Rows, each with the group of its hidden value:
[  -5  -37   32   37  -39  121 -110   73   70  -11 -100 -154 -301  105
  140  -56   21   58  -87  -60  -96   23  281   -7  189  -87  -70 -177
  238  -76  197 -299 -215   65  -19   80 -109 -277 -222 -238  -73 -109
 -138  -51 -167  106] : (29)
[-100 -282   24 -392   45   22   -9   75  132  175  109  191 -233   42
 -174  134  -35  184    4  260 -181 -145   38   20   87 -268  -60    7
  -59    9  -13  376 -147  -17 -389 -129 -115  110 -144  -69  -35  216
  275   59 -108   58] : (37)
[ 644 -124 -257  -29 -144 -132  292 -102  -33  -84 -283  187  -43 -172
 -243   89  -14 -157  278    1  -61 -109   90  131  262   33 -185  -14
  235  180   97  114  -56  -13 -279  -42  189 -394 -202 -228  160 -133
  119  188  -82  101] : (43)
[ -78   73   28   26  118   54  -84  243  110 -247  147 -266  110  113
    5 -108  101  140  -54 -352 -300  269  -30  190   57  101  120  142
  106  -93   -9 -118  132 -180  -75  301 -130 -118  101  -64   88  -81
 -395 -320  150  -79] : (30)
[-179  -55  140   42 -142  -21  280  160  101  -82 -117  -62  313  222
  143 -134   80    7  151 -191  -36  131 -209   77   88   51 -123 -159
  263  246  334  -12 -160  107   30  141   44 -434  -38  -41   98  -52
 -261   49  -14   39] : (35)
[-276  224 -373   88  -94  279 -409   84 -160  146 -352   11 -368  194
  299 -315 -270   30 -266  131  -27   40  484  155   48  -90  -20 -210
  -40  -99   13 -357  -46  203  110 -159 -168  -76 -177   66 -230 -160
 -137  253 -332  136] : (49)
[-335  157 -165  -88   75 -115 -121   44  260  139  203 -265   42  174
  266  313    8  161 -134  121   -3   21 -171  -77  272 -216 -104   68
  -79 -205  -60  -14   95  126  252  202  112 -159 -269  101  -31  220
 -111  -83  134 -219] : (58)
[ 227 -219 -150 -162  -31 -116  232  -98  122  221    6   97   13  -61
  -43  278   87   69  162  138  -59  -20 -250   14  274   37 -221  178
   62   82  -24  188  -17  -42 -165  -27  226 -267 -250 -158  127   65
   15   62   50  -70] : (37)
[ -78   96  -48  259  156  239   -3  126   22 -148 -259 -346  -71  135
  340 -234 -134   98 -142 -205 -109  267  213  123   -9  172 -103   15
  212   87   26 -433 -205 -239   -2  107    7 -356 -148 -187   33 -352
 -250  -19   -1  120] : (32)
[-205   23  -38  -59  262  176  -90  249   22   65  172 -136  -99   48
   96  -32 -102  173 -197 -184 -257  166   26   12   -8   45   87  187
  -92    0  -95   73  -43 -251 -116   -6 -108  110   56  -36  -83  -44
  -79  -90  168 -159] : (58)
[-223  131  -65  208 -151  175   -9  164  -29   54 -504   -5   69  351
  205 -436 -343 -109  -18 -174   68  162  340  143  -53  -10   -4 -320
  201  315  233 -275 -289   57  262  -43   16 -465  -66 -127 -115 -316
 -181  280 -230  197] : (37)
[ 158   28 -137 -224   67 -120   74  308   70  -27   27  206   73  -99
 -269   49  160  118  284  153 -318 -266 -141  122  274 -163 -178   82
 -184   96  -77  529  176  187 -311   21 -120   45  -23  -42  285  194
  159   86  -19  121] : (38)
[ 363 -190 -114  -27  -30  -34  102  -87    2 -141  115  -40   75  -63
 -216  192 -314 -177  -39 -445    0  132  -98   68  241  117  226  146
  268   86   51 -146  -69 -107  323    0  348 -247   -6 -190 -332 -197
 -128 -106  163 -216] : (57)
[ 422 -216   84    8   74 -137  230  103  109 -183  202 -266   54 -211
   43  384  160  113  218 -263 -157 -185 -310 -100  573   58 -154  172
   84    8   21 -162   -6  122  182  107  288 -249 -209 -439   71   18
   16 -122  230  -13] : (49)
[ -12   -3   37    5  -82    9  -36  160   98 -138  -58  -31    0   58
  -33  -64   49   10   61 -131 -114  -97    1   -8  342  -90  -69 -144
  198   49  205 -113 -108  318  146  122  -51 -256 -160 -152  -19  -35
 -136  -45 -165   83] : (58)
[ 379  -34 -138 -105  128  -65  357   50   99 -358   34    2  -80 -216
  -26  385   30  -30  103  321  -18 -448 -215  -82  361 -200 -502  -83
  318   62  210  250 -220  305 -192   13  166 -256 -410   26  127    8
  322  133  -22  231] : (30)
[ -22 -234  -18 -348  -58 -301   21   93  193  125   88  170  100 -174
 -322  142  193  237  330  -56 -298 -205 -169  -85  487 -201   90  246
 -373  106 -218  424  203  210 -257   28  -86  134 -120 -156  181  439
  326   33  -74 -244] : (29)
[ 117 -238 -174 -268 -128   12 -163  -59   -7  321   41  157 -412  -25
 -105  167 -110   50  -26   54  -70  -62  223    8  223 -139  134   38
  -43  -98  -25   16   10   81  -39 -164  -36   -6 -140 -173 -267  104
   79   69 -164  -98] : (57)
[ -14   49 -105  -22   58  142 -152  258  -11  -58 -118  179  -39    2
 -192 -271  -39   50   -9 -101 -282  -67   90   73  212    0  -22    9
    3  122   -3   90  -59  129 -100  -29 -165    2  -45 -115   58 -123
  -67   11 -179   92] : (57)
[  47  111 -193  -76  262  -89   72   40  262  -73   41  -68  -32 -110
  -68  246  -28   85  -48  144 -117 -157  -62 -181  305 -179 -233  164
   44   33 -112  253 -114    0 -149  139   66 -140 -376   -2  171   51
  238  -29   33 -127] : (30)
[-175  166 -117 -134  -54 -348  237  237  231   80  188  110  662  107
 -133  208  104  -17  278  -98  -74  -87 -636  -36  380 -118 -100   97
 -146  208   48  545  232  316  298  197  227 -205    4  161  197  294
 -103   43  239 -287] : (38)
[-407  248 -178  -54  180  -27 -266  173  161  -34  153 -199  135  169
  121   32  -28  201 -206   31 -227   60  -71   60  182 -202  -50   65
 -255 -194 -185   75  101  -53  -26  142   -4  120 -116  128   89  186
  -43  -82  186 -167] : (32)
[ -18  199  119  251  283  169  179  252  170 -309  -90 -333  183  278
  232  -65 -105   -4 -149  -27 -106   80  -16   89  -17  -49 -416 -250
  374   98  240 -119 -467 -304  -36  179  202 -431 -189 -198  218 -327
 -144  -53  256  321] : (38)
[  42 -211  -48  -31   50  170   66  -98   29  149 -222  -95 -384   46
  187  -24 -113  113 -112   74  -63  149  341   29  -39   11 -110  -10
  176   52   43 -176 -324 -319 -384 -102  -23 -239 -264 -228  -36 -152
   88  109 -115   61] : (35)
[  64  -58 -139 -128 -357 -157   56  188 -135  144 -142  178  -12  -23
    0  -37   34  -29  326 -171  -57 -191   75   42  336 -111  124 -143
 -156  146  175   80  205  496  142 -107  -93 -128   45  -71 -112  198
   43  310 -190  -62] : (30)
[   2  158 -286  -62  111  -50 -127  145   28  275  154   13   45   21
  -55   81    7   56  -55 -138 -241  167  -67   59  160   42   74  235
 -230  -71 -180  222  220 -205  -40   38   35   35   56  -26   51   67
 -174  -58  246 -322] : (58)
[ 159   -8  -84   68 -211  -14   24    0   38  254 -462  171 -177  122
   11 -170   49  -63  154  158  -53 -118  343   -6  275 -159 -299 -358
  123  153  229  -48 -321   98 -194  -86   16 -421 -336 -365  188  -80
   84  292 -278  224] : (32)
[ -74   18  -92   51   81  276   44  -15   59  107 -540   22 -439  241
  181 -261 -351  -17 -200  295   41   47  705   27 -257 -212 -251 -345
  309  195  180  -73 -611 -319 -447 -142 -116 -367 -356 -146   11 -307
  272  324 -305  327] : (43)
[-285  104  -66  -12   92   58  -21  376  -10  119    0 -100   61   36
  208 -164  102  237   90 -201 -271   90  -54   35  110   87   52  184
 -259  120  -86   92  199   68  -48   50 -228   17   92   -6  102   73
 -145   54   30 -126] : (29)
[-226  -71  -92 -340   48  -10  -21   91  115  -89  110  163  -47   49
 -161   84  -49  114  -60  289 -158 -163  -81   82   89 -307 -113  -57
  -10  -27   41  421  -73  146 -355  -37 -125  132 -137  232  -14  241
  222   64 -106   31] : (29)
[-111  -35  -62 -185   73   -9   -3  197  101   -7   -3   60  -48  -16
  -41   -1  117  203   95  165 -249 -145  -54   52  206 -151 -164   46
 -111   33  -43  266   21  136 -312   16 -158   28 -143   -8  171  166
  122   56  -98   77] : (32)
[ 286 -228   79   41   37   23  183  104  -40 -169   45 -125  205   22
 -100   -7 -182  -23   69 -503 -182  196  -93  185  113  183  137  105
  110  173   23 -127 -114 -344   43  -27  284 -179  128 -358  -75 -202
 -112  -59  300  -37] : (57)
[-428 -107 -114 -229 -277  -45  -72  -46   53  407  -39  -75 -239  281
  399  138  -46  150  -33  205  122   69  162   42   29 -251   41 -175
  -88 -124  142  -90   43  198   47  -61  -78 -175 -165  113 -241  290
  -35  227 -157 -111] : (35)
[ -86  -60   88 -194   89 -105  102  259  116   82  360  -84  191  105
  -11  193  219  175   75  -92 -297   66 -316   88  127  -71  -59   77
 -139  -76   37  341   98 -174 -227  102   21   46  109  -68  163  243
 -115 -129  365 -138] : (32)
[-577  342 -101   96  104  347 -130  284  -28  -55  -37 -275 -152  461
  636 -140 -116   98 -402  338    9   95  135  194 -255 -180 -358 -421
  212 -190  335 -178 -243   46  -22   24 -139 -178 -122  314  -86 -117
 -301  127   12  308] : (32)
[-152 -192  133   36  194  123  -45  130   89 -250   72 -303  121   12
   21 -103 -270  171 -121 -574 -201  237  -22   19  152  145  296  278
   11  143 -165 -316 -117 -226  192   71   92  -28   18 -250 -202 -162
  -64 -188  134 -179] : (37)
[ 168 -121 -201 -146 -372 -273  -28  -90   -2  305    8   94  -29    0
  -75  196   25  -68  192 -257    4    2   66  -35  409  -87  235  -10
 -103  -40   69  -47  218  223  220   -6  120 -206  -61 -174 -165  217
  -60  103  -23 -351] : (43)
[-235  127 -275 -169  -98 -171  -23  165  -29  174  275   25  373  131
  -26   86  -49    4   33 -311 -134  276 -331  203   62   56  303  224
 -264  -25  -76  296  456   -9  182   76   67   57  306  290 -132  234
 -327  -21  309 -482] : (29)
[ 122  -17  -85  -37  327 -101  168  121  137 -285  274 -310  229 -158
  -33  271  -94  136  -14 -337 -230   97 -281    7  213   76   61  411
  -78   37 -240  109   96 -293  -37  158  215    1  -20  -58   55   20
   74 -177  418 -288] : (35)
[ 164 -192 -142   -6  -79   54  385    3 -180 -192 -190   17  141  -68
   64   -9 -414 -145   97 -282   96   68  -94  149    8  154   82   38
  200  384  149  -25 -136   29  130 -205  256 -262   46   50 -309 -194
   94  315   23  -33] : (32)
[  60   17 -243   -8 -187  -67 -201   26 -109   83 -155  -11  -67   19
   51  -81    0   60   63 -111 -181    6  192  171  312  -67   48  -63
 -232 -102  -73 -176  149   76  -55  -80   33  -19  -71 -167    0  101
  -17  158  -26  -54] : (29)
[-328  -87 -228 -177 -139  -62  -41  -97   93  373 -242  141  -67   96
   25  -87 -212   76   14  -10   22  155  187  -35   66  -93  189  113
 -153  193 -109  115    5   24  -60  -82  -70 -128 -155   78 -140  134
  120  232 -243 -312] : (35)
[-282  148  -88  -58   63   99 -521  330    1 -142  131 -131 -112   74
  -36 -192  -43  204 -158 -255 -355  -27  198  108  297 -155  248   30
 -271 -228 -167 -184  209  208  150   85 -261  268   56  -70 -133  100
 -137 -161  -59  -51] : (49)
[ 210  -82  -83 -142   66 -282  285   28  198   66  113  121  276 -154
 -294  271   32  -26  204 -173 -141 -102 -299 -187  402  -68  -54  203
  -52  228  -40  451  -39  -38  -92   61  231 -146 -151 -139  169  157
  230   26  198 -339] : (30)
[ -57  -47  -35  -26   27   65  -89  136   61  -62  -29  -90  -37   22
  -94 -158 -112   59  -10 -390 -180  226  123   85  102   96  282  178
   83   96  -41 -113   58  -45   73  131 -139 -137   57 -102 -146 -110
 -218 -147  -86 -167] : (32)
[ 151 -145   32 -121  168  -13   50   89  117 -277  271 -221   -7  -62
  -70  190   93  170  -43 -190 -280   70 -112   93  166   12    2  192
   93 -144  -55   -4   24 -235 -273  164   32   -5  -51 -135   80   28
  -55 -264  236  -76] : (43)
[-106   -5 -108  -62  101  142 -135   87   62  107 -184  -36 -283   97
   27 -147 -169  111 -111   32 -157  106  379   79  -25 -105   24    0
    6   38  -66  -12 -153 -194 -248  -27 -164  -85 -131 -116  -37  -79
   67   60 -144   41] : (32)
[-264   10 -309 -234  -78 -175  -53  -76  196  411   83   61  -24   53
  128  330  -19  122    7  240   71  -77 -203 -139  344 -188  -68  162
 -178  -50 -111  189  165  303  209   12  105 -129 -312  145  -87  304
   38  119  -71 -312] : (49)
[-351  128 -349 -132    3   -5  -97 -130  172  558  -14  122  -43  277
  149  162 -183    1 -253  306   98  174  -23  -60   18 -149 -132   12
  -29  -42  -25  218 -106 -133   34  -52  158 -195 -273  176  -81   83
  -87  133   30 -288] : (37)
[-357   96   -7   69   68  119  241  325 -104  -23  135 -300  291  247
  506  -19 -112   93  -63 -268  -44  276 -280  176 -174  159   -3   10
  -11  119  176  -31   46 -122  160    7   93 -150  229  185 -117  -44
 -315  116  365 -103] : (29)
[-474  207 -129 -213   77  -93 -185  436  158  238    3  196  140   57
 -169 -251  125  254  147 -109 -364  -29   30  -71  158 -153  189  221
 -462  167 -223  530  312  195 -181  125 -448  205   95  130  228  297
   48   34 -141 -284] : (43)
[-247  300 -292  -93   82 -185 -235  157  201   47  200  -59  248   77
  -58  121  118  127  -39    9 -230   16 -247   40  356 -155  -31  174
 -263 -183 -202  234  326  138   88  237   12   40 -100  166  168  259
 -168 -139  155 -291] : (32)
